Below are the code and all the weights of a small trained network. Each question names an input and a class and asks about switching units off, where a switched-off unit gives its printed mean instead of its output.

import numpy as np


def w(rows, s, z=0):
    codes = np.array(rows[::2]) - 128.0
    scale = np.full(codes.shape[1], s)
    scale[-1] = z or s
    return codes * scale


def f(y):
    return np.maximum(y, 0)


def log_softmax(a):
    a = a - a.max(-1, keepdims=True)
    return a - np.log(np.exp(a).sum(-1, keepdims=True))


def net(x, mask):
    res = np.array(x, float).reshape(1, 7) / 4 @ E
    y = f(res @ A[0][:, :-1].T + A[0][:, -1])
    res = res + np.where(mask, y, B[0][:, -1]) @ B[0][:, :-1]
    return log_softmax(res[-1] @ U[:, :-1].T + U[:, -1])


A, B = {}, {}
E = w([
[90,66,216,81,218],'x0',
[78,10,136,168,27],'x1',
[134,155,75,45,2],'x2',
[53,189,183,94,117],'x3',
[41,182,179,85,128],'x4',
[103,116,125,184,112],'x5',
[252,83,152,69,126],'x6',
],0.0065)
A[0] = w([
[183,79,108,161,97,210],'n1',
[72,119,171,189,180,155],'n2',
[61,211,85,87,89,200],'n3',
[107,171,133,149,57,219],'n4',
[133,89,106,151,100,126],'n5',
[197,120,109,163,165,139],'n6',
[216,86,129,62,114,254],'n7',
[82,124,154,170,189,175],'n8',
[98,227,98,130,97,169],'n9',
[70,121,157,147,182,172],'n10',
[196,95,100,196,126,171],'n11',
[164,122,117,9,114,206],'n12',
[217,125,123,154,191,192],'n13',
[101,101,171,151,176,154],'n14',
[130,36,123,137,72,160],'n15',
[170,66,75,154,89,222],'n16',
[78,161,158,169,156,223],'n17',
[156,114,143,18,161,179],'n18',
],0.011,0.0043)
B[0] = w([
[127,169,88,132,38,220],'n1',
[178,21,185,168,119,205],'n2',
[33,122,100,161,240,254],'n3',
[57,75,35,133,180,224],'n4',
[122,112,81,93,64,175],'n5',
[204,211,124,201,104,187],'n6',
[119,188,147,99,96,229],'n7',
[200,42,182,157,120,200],'n8',
[49,136,48,204,231,232],'n9',
[173,35,216,136,135,200],'n10',
[152,185,82,166,41,216],'n11',
[74,187,167,84,142,214],'n12',
[255,215,107,139,138,214],'n13',
[159,98,226,170,123,189],'n14',
[79,66,75,47,36,215],'n15',
[74,154,83,128,23,237],'n16',
[155,16,152,166,183,211],'n17',
[119,215,213,42,205,203],'n18',
],0.0072,0.0092)
U = w([
[155,204,190,9,161,248],'0',
[159,7,227,161,120,113],'1',
[80,127,54,170,215,138],'2',
[254,118,134,154,169,97],'3',
[202,209,94,197,50,46],'4',
[105,71,69,77,27,145],'5',
],0.0087,0.0016)

Each question gives the input, the list of numbers given to net, and the class t.
The units are the neurons (one row each of A and B). Each row of codes is followed by its name. A weight is (code - 128) times the scale printed after its matrix; where a second scale follows, it is the last column's (A, B and U).
mask holds one flag per neuron, in row order. A switched-off neuron (its flag False) gives its mean, the last column of its row in B, instead of its output. The means were averaged over made-up inputs and are rounded, as every weight is.
A unit's drop is (log p(t) with every unit on - log p(t) with that unit switched off) / (log p(t) with every unit on - log p(t) with every unit switched off).
The circuit of an input: a set's keep is (log p(t) with only the set's units on - log p(t) with every unit switched off) / (log p(t) with every unit on - log p(t) with every unit switched off). Starting from the 12 units with the biggest drops (on a tie, the unit counted first), units are removed one at a time, each time the one whose removal leaves the highest keep (on an exact tie, the one counted first), for as long as the keep stays at least 0.8.
units of the circuit, in order: the units of the circuit, biggest drop first
top k neurons: the k neurons with the biggest drops, biggest first
drop when u is switched off: that unit's drop, to one decimal
input [3,-7,1,-5,3,7,7], class 0: units of the circuit, in order : (n18)
input [-4,-4,4,4,0,1,4], class 2: units of the circuit, in order : (n9; n3)
input [8,-6,8,2,6,-6,-5], class 2: top 3 neurons : (n3; n9; n7)
input [8,4,3,-8,-7,-3,4], class 4: top 2 neurons : (n13; n6)
input [2,1,2,5,8,-4,0], class 2: top 2 neurons : (n3; n9)
input [-6,8,-3,-3,-7,-5,5], class 4: top 2 neurons : (n6; n11)
input [-3,6,-8,-6,-4,-4,-6], class 4: top 2 neurons : (n11; n6)
input [8,-8,-4,0,-6,0,7], class 0: top 2 neurons : (n18; n7)
input [7,4,5,7,2,-5,0], class 0: drop when n18 is switched off : 0.1
input [-4,-5,2,-6,5,-2,3], class 0: drop when n12 is switched off : 0.2
input [0,8,-3,0,1,-8,6], class 5: drop when n15 is switched off : 0.3
